Below is a small trained network, with its code and all its weights. Each question gives an input and a class and asks what happens when units are switched off, that is, made to give their printed mean instead of their output.

import numpy as np


def w(rows, s, z=0):
    codes = np.array(rows[::2]) - 128.0
    scale = np.full(codes.shape[1], s)
    scale[-1] = z or s
    return codes * scale


def norm(h):
    return h / np.sqrt((h * h).mean(-1, keepdims=True) + 1e-5)


def f(y):
    return y / 2 * (1 + np.tanh(0.7978845608 * (y + 0.044715 * y**3)))


def log_softmax(a):
    a = a - a.max(-1, keepdims=True)
    return a - np.log(np.exp(a).sum(-1, keepdims=True))


def net(x, mask):
    res = np.array(x, float).reshape(1, 8) / 4 @ E
    u = 0
    for l in range(2):
        y = f(norm(res) @ A[l][:, :-1].T + A[l][:, -1])
        res = res + np.where(mask[u : u + 5], y, B[l][:, -1]) @ B[l][:, :-1]
        u += 5
    return log_softmax(norm(res)[-1] @ U[:, :-1].T + U[:, -1])


A, B = {}, {}
E = w([
[197,68,124,80,178,140,189,134,115,171,107,95],'x0',
[128,84,101,162,97,93,96,75,115,180,41,95],'x1',
[164,81,147,142,140,192,131,116,150,116,160,123],'x2',
[139,124,103,168,107,154,111,175,96,115,152,80],'x3',
[189,165,101,208,108,87,169,67,2,107,143,75],'x4',
[110,86,77,93,85,123,146,101,130,96,179,162],'x5',
[82,168,194,161,68,154,137,111,109,138,96,111],'x6',
[114,125,146,139,137,130,169,121,138,166,126,94],'x7',
],0.0099)
A[0] = w([
[92,84,109,146,96,107,127,42,141,91,96,149,255],'L0N0',
[142,99,56,197,191,79,62,109,198,204,63,163,45],'L0N1',
[193,128,112,87,108,145,128,194,55,96,193,45,206],'L0N2',
[128,173,105,178,73,114,69,163,184,61,244,191,110],'L0N3',
[113,179,135,189,58,99,141,2,74,174,129,110,44],'L0N4',
],0.0073,0.0028)
B[0] = w([
[135,52,124,54,116,65,107,203,145,58,117,99,212],'L0N0',
[105,149,45,60,165,16,144,173,32,129,179,132,197],'L0N1',
[104,144,120,45,106,151,117,120,246,181,131,88,226],'L0N2',
[52,96,121,107,138,119,75,154,215,80,115,64,253],'L0N3',
[166,85,97,178,99,100,193,70,90,94,49,147,244],'L0N4',
],0.011,0.006)
A[1] = w([
[181,217,89,149,56,167,178,142,88,160,125,53,119],'L1N0',
[50,108,212,104,137,106,82,219,134,170,30,99,209],'L1N1',
[92,103,70,148,179,135,145,74,97,135,146,207,117],'L1N2',
[132,158,156,125,183,79,66,155,147,230,210,205,2],'L1N3',
[74,247,143,86,222,114,36,254,173,82,109,216,233],'L1N4',
],0.0068,0.0023)
B[1] = w([
[36,139,124,219,142,161,141,121,158,114,93,99,155],'L1N0',
[50,155,105,191,58,106,80,212,183,121,205,89,215],'L1N1',
[41,67,78,109,212,128,188,211,161,89,119,23,128],'L1N2',
[254,84,137,167,108,94,161,77,94,99,111,106,141],'L1N3',
[98,163,120,200,108,112,127,106,166,17,85,36,255],'L1N4',
],0.0094,0.0088)
U = w([
[157,83,157,242,126,121,215,40,61,113,6,88,160],'0',
[16,142,133,143,86,135,62,195,210,89,175,47,213],'1',
[151,137,212,100,135,186,60,106,20,132,131,182,1],'2',
[206,63,167,131,202,100,110,161,61,231,121,181,44],'3',
[110,115,188,189,22,80,99,164,64,169,107,193,39],'4',
[207,65,162,58,142,243,169,98,175,238,196,133,177],'5',
[131,7,20,75,101,2,141,123,59,98,122,115,138],'6',
],0.009,0.0037)

Each question gives the input, the list of numbers given to net, and the class t.
The units are the neurons (one row each of A and B). Each row of codes is followed by its name. A weight is (code - 128) times the scale printed after its matrix; where a second scale follows, it is the last column's (A, B and U).
mask holds one flag per neuron, layer by layer. A switched-off neuron (its flag False) gives its mean, the last column of its row in B, instead of its output. The means were averaged over made-up inputs and are rounded, as every weight is.
A unit's drop is (log p(t) with every unit on - log p(t) with that unit switched off) / (log p(t) with every unit on - log p(t) with every unit switched off).
The circuit of an input: a set's keep is (log p(t) with only the set's units on - log p(t) with every unit switched off) / (log p(t) with every unit on - log p(t) with every unit switched off). Starting from all 10 units, units are removed one at a time, each time the one whose removal leaves the highest keep (on an exact tie, the one counted first), for as long as the keep stays at least 0.8.
units of the circuit, in order: the units of the circuit, biggest drop first
top k neurons: the k neurons with the biggest drops, biggest first
top k neurons in layer l: the k neurons of layer l with the biggest drops, biggest first
drop of u: that unit's drop, to one decimal
input [-4,-4,4,3,7,-7,-1,4], class 0: top 2 neurons -> [L1N1; L0N4]
input [-2,-1,-7,2,2,7,7,-6], class 6: top 2 neurons -> [L0N4; L1N4]
input [6,-8,8,-4,-5,-6,-2,-6], class 5: units of the circuit, in order -> [L0N3]
input [3,4,0,1,1,-8,2,-7], class 6: top 4 neurons -> [L0N1; L0N3; L1N4; L0N2]
input [5,-4,8,1,-4,-2,3,-6], class 5: top 2 neurons -> [L0N3; L0N0]
input [-5,-5,-1,1,4,-7,7,-3], class 0: top 2 neurons -> [L0N4; L0N0]
input [-2,-1,6,5,7,5,-8,-4], class 1: top 3 neurons in layer 0 -> [L0N2; L0N3; L0N4]
input [-8,-3,8,7,7,-7,3,4], class 0: top 3 neurons -> [L0N4; L1N1; L0N0]
input [6,-5,-6,-3,2,-7,-4,-7], class 0: top 2 neurons -> [L0N3; L0N0]
input [8,-3,8,4,8,0,-2,6], class 5: units of the circuit, in order -> [L0N2; L1N4]
input [-3,7,-7,2,-5,7,4,4], class 6: units of the circuit, in order -> [L0N3; L1N4; L0N0]
input [-2,6,-8,4,-4,-3,-5,5], class 6: top 2 neurons in layer 0 -> [L0N1; L0N3]
input [-8,2,8,4,8,-5,-6,5], class 0: top 2 neurons -> [L0N4; L1N1]
input [-3,7,1,2,-4,5,-1,0], class 6: units of the circuit, in order -> [L0N1]
input [5,1,1,5,7,-4,-6,-4], class 5: top 2 neurons -> [L0N2; L1N4]
input [-7,5,0,-5,3,3,4,4], class 0: top 3 neurons in layer 0 -> [L0N4; L0N1; L0N3]
input [6,-2,-1,-2,6,5,-1,-3], class 5: top 2 neurons in layer 0 -> [L0N2; L0N1]
input [-8,6,8,6,1,-1,-8,5], class 6: top 2 neurons -> [L0N1; L1N1]
input [4,-2,1,3,-2,3,-7,-1], class 5: top 2 neurons in layer 0 -> [L0N3; L0N0]
input [7,-7,3,3,8,3,-8,3], class 5: top neuron -> [L0N2]
input [4,1,1,6,1,-1,-5,3], class 5: drop of L1N4 -> 0.2
input [-4,6,1,-8,-6,-8,-6,-8], class 6: drop of L1N3 -> 0.2
input [-7,3,8,4,4,-2,3,5], class 0: drop of L0N4 -> 0.2
input [8,-5,5,-3,1,2,1,-2], class 5: drop of L0N4 -> 0.0
